In the rows, zero is written as 128.
Here are made-up objects, facts about them, and rows of numbers that follow some of those facts. Name the object behind each unnamed row.

Some rows with their names:
dromel: [124 101 163 153  88 164 104 159 168 179 150 100  98 159 161 128 145 115
 145 145 170 107 153 146 135 168 105 111 162 103 183 135]
dradros: [138 130  96 102 137  86 178 124  99 173 149 113 161  95  61 153  97  98
 172 180  60 147 149  99 130 144 150 109 161 105  86  91]
tigur: [121 101 107 103 152  98 179 119 145 171 136 136 156 110  72 170 107  97
 168 179  60 139 121 103 113 107 123  94 139 138  88  80]
gunolar: [ 89 130 142 106  84  95  63 185 144  99  92  92 161 147 155  91 117 165
 127  78 162 116  99 139 178 170 118 166  84 102 194 155]
pamem: [146 125 171 164 146 134  89  97 160 144 155 105 144 158 157  87 160 132
  90  86 147 111 161 110  98 138 157 135 153 115 110 128]
drigros: [157 182 104 165 103 154 140 140  92 117 145 102  88 146 137 114 107 128
 162  91 169 136 156 102 135 150 141 147 165  92 129 149]
braledrom: [148 153 118 167 126 176 142 131 136 115 127 125  86 157 146 139 146 126
 150  92 168 130 143 112 113 119 115 136 154 123 135 139]
flibal: [ 85 170 166 106 136  80  69 135 165 115 104  98 179 152  60  92 129 169
 145  77  66 125  91  95 186 130 170 170  59 107 187  85]
skubi: [148 122 132 100 149 176 162 136  87 135 146 164  90 105 139 132 125  96
 108 170 157 136 148 140 103  95  89 119 162 150  95 142]
pase: [154  88 113 113 154  94 134  92 123 110 142 179 126  96 150 169 119 102
 148 170 149 144  76 162  90  81  90  77 153 144  90 112]
trigi: [156 100 108 172 129 104 101  91 163 100 121 166 117 153 156 170 132 127
 167  97 158 143  72 149  91  95 112  84 137 126 123 107]
bipok: [120 101 106 102 152  99 179 119 144 170 135 137 156 110  74 170 107  96
 169 180  60 138 123 103 112 108 121  94 138 138  88  80]
relon: [119 163 138 162 135 156 168 134 168 188 119 111 118 165  87 165 142 109
 171 150  82 139 130  95 167 101 126 161 125 109 115  78]
pogubrum: [156 145 135 111 148 190 170 107  77 118 147 175  89  92 148 115 135  93
 118 177 139 161 158 160  99 118  87 157 159 155 118 140]
grotofen: [ 88 180 162 109 124  78  66 137 157 114 126  84 180 156  84  85 108 159
 156  83  60 136 132  95 185 144 172 170  65  95 194  96]
plirar: [109 137 169 161 120 143 152 121 172 199 148 116 144 153 102 164 152 110
 168 166  84 123 137  96 182 162 136 164 129 123  99  71]
lilafor: [123  89 127 101 166 189 157 176 115 125 125 115  80 114 131 145 178  97
  83 176 156 103 158 127  94 103  89 104 115 159  97 156]
patem: [ 85 135 114 134  97  79  70 143 168  97  83  90 179 143  77 121 104 163
 169 120  60 128  70 102 186 172 174 167  61 121 192  89]
gragrol: [102 146 127 105  73 121  66 147 171 104  81 105 149 133 129 110 119 173
  78  74 113 147  77 165 185  96 187 171  93 116 193 160]

There are 3 kinds of fact about the objects: Φ, θ, α.
dusan Φ vetur; plibostuk Φ stabren; plibostuk Φ zepir
lastil Φ stabren; lastil Φ diti; diplek Φ bretro
briklo Φ foflo; briklo Φ zedregrim; briklo Φ stuken
briklo Φ zoklostom; brestir Φ stabren; zubor Φ stabren
pifil Φ brestir; zivo Φ stabren; rogron Φ zedregrim
rogron Φ bristuga; daplibas Φ vetur; daplibas Φ seklun
klubu Φ reda; klubu Φ mitri; mimim Φ zulas
mimim Φ skubi; mubur Φ grafla; mubur Φ zedregrim
nasi Φ fedrer; letak Φ drufle; letak Φ dredri
feflar Φ pafi; gida Φ dukla; gida Φ kleklo
gida Φ brestir; befemu Φ bretro; befemu Φ briklo
pilitis Φ kloplur; stofla Φ vetur; kebe Φ stabren
kufol Φ stabren; kufol Φ brigunur; kufol Φ mitri
drufle Φ fedrer; zeklu Φ stabren; zeklu Φ plugrik
staven Φ stabren; mepa Φ diti; mepa Φ mitri
plugrik Φ stabren; plugrik Φ brestir; drekles Φ drufle
drekles Φ zoklostom; tiflatrin Φ skeraral; plebu Φ pogubrum
gregur Φ stabren; gregur Φ stofla; gregur Φ driplo
gregur Φ vestin; gregur Φ flebrek; pogubrum Φ brestir
pogubrum Φ skatra; gobri Φ stabren; grafla Φ brigunur
dukla Φ zepir; fulitas Φ stabren; flebrek Φ zedregrim
bitor Φ mitri; vetur Φ plugrik; graskeku Φ zapobren
bemel Φ plibostuk; fifidrem Φ zedregrim; stisa Φ stabren
stisa Φ sopa; stisa Φ klafoflim; plirar Φ flebrek
driplo Φ nasi; lifar Φ stabren; lifar Φ vetur
lifar Φ kleklo; lifar Φ brigunur; zedregrim Φ stabren
zedregrim Φ skatra; flarivin Φ plabru; flarivin Φ stabren
flarivin Φ trigi; flarivin Φ brestir; gata Φ drozi
gririn Φ nedrak; vatruk Φ pogubrum; bragra Φ stabren
leta Φ siskezu; skotar Φ brigunur; voze Φ stabren
gregres Φ stabren; gregres Φ berem; tidun Φ reda
nedrak Φ stabren; lugi Φ drilok; saton Φ seklun
taklek Φ plugrik; skatas Φ flutros; lebus Φ grafla
lebus Φ modregu; rofik Φ stakun; mobru Φ stabren
mobru Φ saton; mobru Φ stagu; modregu Φ berem
drefler Φ stabren; drefler Φ trigi; drefler Φ gobri
skatra Φ grafla; skatra Φ mitri; vakur Φ plugrik
tuplak Φ sadral; bruveklu Φ sopa; midran Φ zeflilo
vupir Φ pafi; vupir Φ zeklu; pamem Φ stabren
diti Φ plugrik; diti Φ stuken; gragrol Φ zubor
gunolar Φ mitri; gunolar Φ zeklu; grepo Φ lugi
tugrem Φ stabren; dridam Φ taklek; niflar Φ bitor
niflar Φ geflaplon; sadral Φ stofla; skobak Φ grafla
skobak Φ zubor; zegrol Φ stabren; klibi Φ plugrik
gafak Φ flibal; skiki Φ stabren; skiki Φ bemel
skiki Φ mitri; sose Φ stabren; sose Φ drozi
sose Φ brigunur; zepir Φ kufol; lifle Φ stabren
diskom Φ plabru; diskom Φ drozi; diskom Φ stuken
groste Φ bude; klafoflim Φ mepa; poro Φ driplo
skozu Φ stabren; graskir Φ kufol; graskir Φ grafla
stuken Φ stabren; pletrom Φ vupir; pletrom Φ stagu
lilafor Φ zeklu; geflaplon Φ stabren; geflaplon Φ graskeku
vestin Φ nasi; buzil Φ stuken; kligribe Φ pifil
labrom Φ flomelun; labrom Φ stofla; mitra Φ brigunur
semor Φ stabren; semor Φ mitri; semor Φ klafoflim
pevek Φ kufol; pevek Φ grafla; gugo Φ mitri
zoklostom Φ zulas; bava Φ drefler; bava Φ grisir
fleflu Φ diplek; fleflu Φ brestir; beklis Φ zedregrim
skubi Φ nedrak; skubi Φ skatra; bragom Φ ludo
flibal Φ stabren; flibal Φ vetur; flibal Φ stuken
braledrom Φ dridam; skibrun Φ vatruk; skibrun Φ debruni
musi Φ menis; dromel Φ mitri; drilok Φ stabren
diste Φ zedregrim; diste Φ stuken; troskim Φ stabren
flofloskon Φ plugrik; flofloskon Φ kufol; flofloskon Φ skatas
seklun Φ bretro; drozi Φ vetur; drozi Φ grafla
drozi Φ bretro; drozi Φ stuken; drozi Φ brigunur
drozi Φ zeflilo; ludo Φ plugrik; plabru Φ stuken
plabru Φ skatra; dredri Φ tudral; gisas Φ gobri
relon Φ dusan; skinos Φ stabren; skinos Φ berem
skinos Φ kleklo; flutros Φ gregres; flutros Φ flomelun
flutros Φ brestir; flutros Φ stuken; triretin Φ diti
skugrum Φ stuken; skugrum Φ bristuga; pafi Φ kleklo
flomelun Φ brestir; drigros Φ pevek; menis Φ bitor
grotofen Φ stabren; grotofen Φ gobri; tudral Φ skatra
sidri Φ stabren; sidri Φ zedregrim; sidri Φ brestir
fedrer Φ stabren; fedrer Φ brestir; bretro Φ stabren
dusan θ 571; plibostuk θ 571; lastil θ 916
klodul θ 883; diplek θ 963; briklo θ 963
brestir θ 883; nadi θ 963; grisir θ 883
zubor θ 571; kloplur θ 571; pifil θ 571
zivo θ 963; pliri θ 963; brigunur θ 571
rogron θ 963; sover θ 571; figrus θ 571
daplibas θ 883; klubu θ 963; zapobren θ 883
skasur θ 883; sostul θ 571; mimim θ 916
mubur θ 883; nasi θ 571; stabren θ 571
fesoplun θ 963; letak θ 571; sopa θ 571
feflar θ 571; gida θ 571; befemu θ 883
pilitis θ 883; siskezu θ 916; stofla θ 571
zozus θ 571; kebe θ 571; kufol θ 883
drufle θ 571; zeklu θ 883; rore θ 883
staven θ 963; mepa θ 883; drifli θ 571
plugrik θ 963; pase θ 571; foflo θ 571
piflon θ 571; drekles θ 883; tiflatrin θ 963
debruni θ 571; plebu θ 963; gregur θ 571
pogubrum θ 571; kledos θ 571; gobri θ 571
grafla θ 883; dukla θ 883; nesku θ 916
patem θ 883; fulitas θ 571; flebrek θ 883
bitor θ 883; vetur θ 883; gibro θ 963
bude θ 916; graskeku θ 571; bemel θ 571
dradros θ 571; regrun θ 571; treru θ 571
gimoka θ 571; fifidrem θ 916; stisa θ 916
plirar θ 916; stelu θ 571; driplo θ 883
lifar θ 571; sesir θ 571; zedregrim θ 571
skostar θ 571; flarivin θ 883; gata θ 883
gririn θ 883; skeraral θ 571; vatruk θ 883
bragra θ 571; leta θ 963; bigrufo θ 963
skotar θ 963; vini θ 571; zeflilo θ 883
bifefe θ 571; zipla θ 883; voze θ 883
gregres θ 883; kufos θ 963; tidun θ 916
nedrak θ 571; gako θ 571; lugi θ 916
saton θ 571; taklek θ 883; skatas θ 916
drovil θ 963; trigi θ 963; lebus θ 963
rofik θ 963; mobru θ 963; modregu θ 916
drefler θ 963; mustodu θ 571; fidugo θ 571
skatra θ 916; vakur θ 963; tuplak θ 963
bruveklu θ 571; midran θ 571; vupir θ 963
mitri θ 883; pamem θ 916; luskir θ 963
diti θ 571; gragrol θ 883; plodrik θ 571
gunolar θ 883; grepo θ 571; midabran θ 883
tugrem θ 883; dridam θ 963; grubu θ 883
niflar θ 963; berem θ 963; sadral θ 571
bristuga θ 571; ziflom θ 963; skobak θ 883
zegrol θ 883; klibi θ 571; duga θ 916
gafak θ 883; skiki θ 571; plastol θ 916
sose θ 916; zepir θ 883; tigur θ 571
skodon θ 571; lifle θ 571; diskom θ 571
groste θ 883; klafoflim θ 571; poro θ 571
skozu θ 571; graskir θ 963; stuken θ 571
flelek θ 963; pletrom θ 883; lilafor θ 571
sugi θ 571; lonil θ 883; geflaplon θ 571
vestin θ 916; drezeska θ 916; ratom θ 916
siski θ 883; buzil θ 571; kligribe θ 916
labrom θ 963; mitra θ 883; grozol θ 883
skaskin θ 916; semor θ 963; pevek θ 571
papim θ 571; gugo θ 883; zoklostom θ 916
stastu θ 571; kleklo θ 883; bava θ 963
fleflu θ 571; beklis θ 883; skubi θ 571
bragom θ 571; sogru θ 571; flibal θ 883
braledrom θ 963; bipok θ 571; skibrun θ 916
medror θ 571; musi θ 883; dromel θ 916
stagu θ 883; drilok θ 883; diste θ 883
troskim θ 883; flofloskon θ 571; seklun θ 571
drozi θ 883; ludo θ 963; plabru θ 963
skeku θ 963; dredri θ 916; gisas θ 571
relon θ 963; skinos θ 883; flutros θ 571
triretin θ 571; skugrum θ 571; zulas θ 571
pafi θ 571; getin θ 916; flomelun θ 571
drigros θ 963; menis θ 571; grotofen θ 883
tudral θ 916; rafil θ 571; zukogar θ 963
stakun θ 883; sidri θ 571; fedrer θ 883
bretro θ 571; reda θ 571; dusan α grisir
plibostuk α vupir; lastil α grotofen; klodul α dradros
diplek α bipok; brestir α skatas; nadi α bipok
zubor α drovil; kloplur α zukogar; zivo α grafla
brigunur α skibrun; rogron α grotofen; sover α grotofen
figrus α rafil; daplibas α skatas; klubu α drozi
zapobren α grisir; skasur α vestin; sostul α pifil
mimim α grisir; mubur α grozol; nasi α relon
stabren α briklo; fesoplun α mitra; letak α briklo
sopa α skibrun; feflar α pifil; befemu α patem
pilitis α grozol; siskezu α sugi; stofla α drekles
kebe α drovil; kufol α kufos; drufle α mitra
zeklu α briklo; rore α sesir; mepa α tigur
drifli α treru; plugrik α kufos; pase α vestin
piflon α stakun; tiflatrin α gida; debruni α treru
plebu α gida; gregur α briklo; pogubrum α drefler
kledos α grisir; gobri α rafil; dukla α grafla
nesku α grotofen; fulitas α relon; flebrek α tigur
bitor α skibrun; vetur α pliri; gibro α ratom
bude α kufos; graskeku α grozol; bemel α gida
regrun α zozus; gimoka α grisir; fifidrem α dradros
stelu α grotofen; driplo α drekles; lifar α drekles
zedregrim α bipok; skostar α lugi; flarivin α grafla
gata α bretro; gririn α pliri; vatruk α diste
bragra α sesir; bigrufo α flibal; skotar α drovil
vini α dradros; zeflilo α plirar; bifefe α skibrun
zipla α pliri; voze α vupir; gregres α zozus
tidun α leta; nedrak α zukogar; gako α relon
saton α dridam; taklek α drefler; trigi α vestin
lebus α mitra; rofik α musi; mobru α stakun
modregu α sugi; mustodu α relon; fidugo α vestin
skatra α pifil; vakur α patem; tuplak α gida
bruveklu α skatas; midran α bipok; mitri α sesir
pamem α skibrun; luskir α pifil; diti α grotofen
gragrol α gida; plodrik α drekles; gunolar α stakun
grepo α gida; midabran α zukogar; tugrem α dridam
grubu α musi; niflar α ratom; berem α zozus
sadral α plirar; bristuga α fleflu; ziflom α ratom
skobak α pliri; zegrol α skatas; duga α treru
gafak α dridam; skiki α kufos; plastol α flofloskon
sose α stakun; zepir α ratom; skodon α skeraral
lifle α drefler; diskom α stisa; groste α lugi
klafoflim α gida; poro α mitra; skozu α drefler
graskir α rafil; stuken α foflo; flelek α sesir
pletrom α drozi; lilafor α pifil; lonil α foflo
geflaplon α plirar; drezeska α patem; siski α treru
buzil α foflo; kligribe α rafil; labrom α kufos
skaskin α briklo; semor α vestin; pevek α staven
papim α vupir; gugo α dradros; zoklostom α diste
stastu α grozol; kleklo α musi; bava α dradros
beklis α klibi; skubi α flomelun; bragom α pifil
sogru α skibrun; braledrom α foflo; medror α musi
dromel α diste; stagu α leta; drilok α rafil
troskim α klibi; seklun α ratom; ludo α patem
plabru α zukogar; skeku α ratom; dredri α skatas
gisas α sugi; skinos α bretro; flutros α treru
triretin α treru; skugrum α grisir; zulas α mitra
pafi α bretro; getin α vupir; drigros α dradros
menis α grozol; tudral α drefler; sidri α vestin
fedrer α kufos; reda α briklo

Which object is each row?
No name comes twice in this set of rows, the named rows included.
[ 92 143 108  97 107 140 185 116 137 163 117 168 165 134  77 144 115 124
 162 179  60 123 121 113 114 139 111  74 132 152  93  67]	treru
[160 119  91 106 128  96 168 122  70 106 152 128 119  86 123 123  98 109
 149 175 124 137 155 146  95 156 140  83 164 115  88 149]	vini
[140 132 123 160 107 177 128 161 153 145 124 105  85 168 158 133 133 113
 161 115 169 124 147 116 110 112 102 111 161 104 184 147]	klubu
[134 144  98 170 121  95 160 114 165 139 124  96 152 159  93 167 106 112
 172 168  62 143 119  95 145 135 165 125 140 101 103  80]	kufos
[ 95 140 155 102  96  79  63 180 141 102 125  83 173 159 155  85 103 167
 114  75 161 107 118 109 172 146 139 164 122  85 194 155]	kufol
[122 134 167  96 166 120 169 104 149 214 153 144 168 146  89  99 132  96
 138 172  60 139 157  95  99  59 116 137 143 127  89  76]	bretro
[110 181 163 145 129 103  64  92 123  96 130 128 176 135 156  83 142 160
  88  76  79 161 156 145 128 147 146 170  60 132 193 147]	brestir
[137 129 137  97 116 188 182 105 171 218 120 158 110 105  74 173 129  94
 134 178  58 165 140 149 163  60 165 170 151 132  91 124]	gida
[111 161  93 141  78  75  64 146  89  94 112  85 174 106 126  89  98 174
 146  78 116 125 106 142 180 178 181 163 113  97 193 155]	klodul
[ 89 100 105 118  74  79  63 186 160  96  87  81 173 156 158  95 101 163
 151  98 122 108  84 158 166 174 140 124  94 102 194 154]	mitri
[137 121 169 159 131 140 100 110 162 147 153 117 127 156 154 104 159 141
  95  84 165 102 155 114 116 144 146 123 156 120 102 119]	sose
[124 170 161 160 156 134 151  98 172 203 144 103 163 172 119 100 146 110
 166 115  62 142 157  94 114  65 154 156 119 103 119  75]	staven
[110 134 174 158 135 125 141 105 175 208 151 105 166 163 124 122 156 113
 161 155  68 124 153  96 164 137 155 160 121 108 105  71]	stisa
[108 156 129  95 108 190 185 129  84 143 132 177 100 118 135 106 145 143
  94 144 162 116 149 150  95 133  89  77 157 149 109  86]	triretin

The same objects again, as new rows of numbers:
Known rows:
letak: [165 118 177 158 114 136  93 161 124 137 158 131  97 100 150 158 156 177
 137 145 118 114 138 138 149 100]
gregres: [110 121 160 116 101 146 118 153  69 120 142 101  77  50 138 147 108 164
 150 146  97 147 151  74 161  96]
klodul: [120 116 167 147  83 139 112 159  56  98 144 100  91  64 150 156 136 204
 167 147  88 132 172  95 168  89]
taklek: [106 102 169 119  86 165 103 154  81  95 127 100  81  61 118 157 122 180
 154 145  99 128 160 109 135  84]
skibrun: [123 116 169 102  87 155 105 169  82 153 130 124 106  76 145 139 135 182
 148 142 104 179 128 161 173 127]
drekles: [ 96 107 157 107  93 157  83 161  51 124 143 121  80  61 149 137 128 179
 155 137 110 168 159  96 147 107]
driplo: [110 110 158 126  92 145  92 145  70 113 128 107  80  60 140 143 123 177
 148 143  94 143 152  81 154  92]
skugrum: [154 118 166 167 103 143 104 164 125 143 142 133 103  80 143 149 152 180
 145 156 115 128 131 146 148 110]
mustodu: [120 132 193 168 107 136 110 172 122 155 137 111 118  81 149 149 152 160
 151 152 115 150 135 126 177 109]
drilok: [106 127 164 107 107 142 127 153  69 124 148  94  80  47 138 147 101 156
 150 144  97 149 148  63 164 101]
skasur: [ 98 110 171 140  95 153  85 158  66 115 129  95  62  77 143 146 129 146
 151 143  98 152 156  88 175  59]
figrus: [134 126 181 180 101 143 109 177 120 147 140 121 107  83 147 150 156 167
 153 155 114 140 137 144 170  98]
diste: [104 106 153 106  95 154  80 157  50 125 138 124  77  59 154 136 128 178
 156 142 113 171 159  92 148 110]
klibi: [114 117 187 128 110 162  99 180 119 155 148 131 117  79 137 150 149 169
 150 145 137 156 138 157 135 132]
befemu: [110 111 158 126  91 145  95 147  69 112 130 107  79  59 140 143 122 177
 149 143  94 143 153  82 155  91]
kligribe: [136 122 182 109  93 138 110 149 101 144 119 108 106  81 140 149 128 171
 138 142  94 157 125 134 184 110]
plastol: [132 124 186 132  88 142 115 164  92 142 123 105 102  86 145 153 136 173
 148 143  91 159 134 151 199  93]
skotar: [152 129 179 138 131 135 120 148 106 160 120  85 115  60 139 130 176 172
 139 110 110 138 108 174 166 100]
lastil: [142 120 163 121  92 159 125 165 102 147 128 114  79  76 128 147 118 152
 137 147  93 152 116 159 179  88]

Which object is each row?
No name comes twice in this set of rows, the named rows included.
[143 113 164 154  76 164 108 174  92 137 117 118  76  88 136 147 140 165
 148 150  90 151 128 183 188  65]	nesku
[116 117 146 127  90 153 128 150  67 115 129 105  80  36 134 143 108 173
 160 161  99 151 150  88 154 103]	fedrer
[144 131 189 118 133 154 166 152 118 150 110  68 129  36 110 144 156 163
 155 131 126 143 111 187 151 119]	plugrik
[115 120 182 132 110 157  96 181 115 160 151 134 115  79 142 145 151 171
 147 142 133 157 136 151 140 131]	flofloskon
[ 92 107 181 105  93 159 104 148  83 101 123  91  92  60 117 158 118 171
 152 142 101 138 159  91 140  96]	vetur
[134 135 178 101 102 140 146 158 100 153 135 100 106  64 136 150 109 159
 141 148  92 162 119 127 190 120]	pamem
[174 117 162 127  84 134 116 149  90 127 133 125 104  82 150 154 139 209
 145 148  89 134 136 155 176 113]	fifidrem
[132 130 189 152 105 133 114 184  96 149 169 125 135  83 166 154 166 206
 166 149 125 153 154 144 164 144]	dradros
[117 121 180 120  83 155 110 181  74 153 132 115 106  81 151 143 142 179
 159 145 103 185 137 166 190 115]	ratom

The same objects again, as new rows of numbers:
Named rows:
drufle: [145 136  70 105 122 142 139 123 149 183 133 115 104]
lonil: [158 126 168 166 120 131 131 129 108  76 118 114 138]
diste: [ 85 127 189 187 125  94 159 134 104 106 157 117 133]
mimim: [104 122 145 143 119 147  81  80  65  87 163 132 174]
braledrom: [119 113 148 135 107 109 133 106 137  85 131 143 165]
dukla: [143 125 162 174 113 120 131 129 109  77 133 111 140]
gida: [146  97  92  97 116 106 170 187 144 207 128 104 105]
grepo: [193 104 104  95 115 127 155 171 135 202 122 103 135]
bragom: [132 162  33  62 144 142 143 107 165 200 172 105 109]
ludo: [144 106 118 154 102 103 118 165 136  97 101 151 165]
debruni: [170 126  56  97 160 137 138 117 161 196 115 140 116]
treru: [134 113  70  95 164 113 149 152 156 214 121 148  96]
medror: [160 134  78  96 135 150 135 129 145 188 118 124 105]
gata: [139 128 168 176 116 122 133 126 107  83 135 114 144]
stelu: [177 115  80 123 151 140 129 137 156 185  90 149 109]
befemu: [138 130 169 176 116 122 133 125 107  79 136 113 143]
plirar: [ 47 131 183 138 133 133  90 130  93 101 180 129 139]
zozus: [125 120  86  95 147 121 148 157 144 207 121 134  88]
drigros: [109 122 172 144  93 123 126 117 136  71 124 140 153]

Rows to name:
No name comes twice in this set of rows, the named rows included.
[ 64 153 132  78 135 156  75  70 117  77 241 107 153]	skatra
[173 115  58 153 141 123 122 173 154 202  90 152 113]	diti
[135 115  58 117 137 111 136 208 143 218 109 140  86]	klibi
[143 148  67  81 202 128 130 125 190 192  86 158  95]	stabren
[189  94 196 165 104 107 149 170  99  92 121  96 170]	gragrol
[ 67 111 160 147 142  70 158 111 161 118 157 161 161]	briklo
[167 130  58  94 170 138 132 127 185 193 121 141 107]	reda
[ 39 137 184 126 154 127  84 135  95  96 158 142 130]	stisa

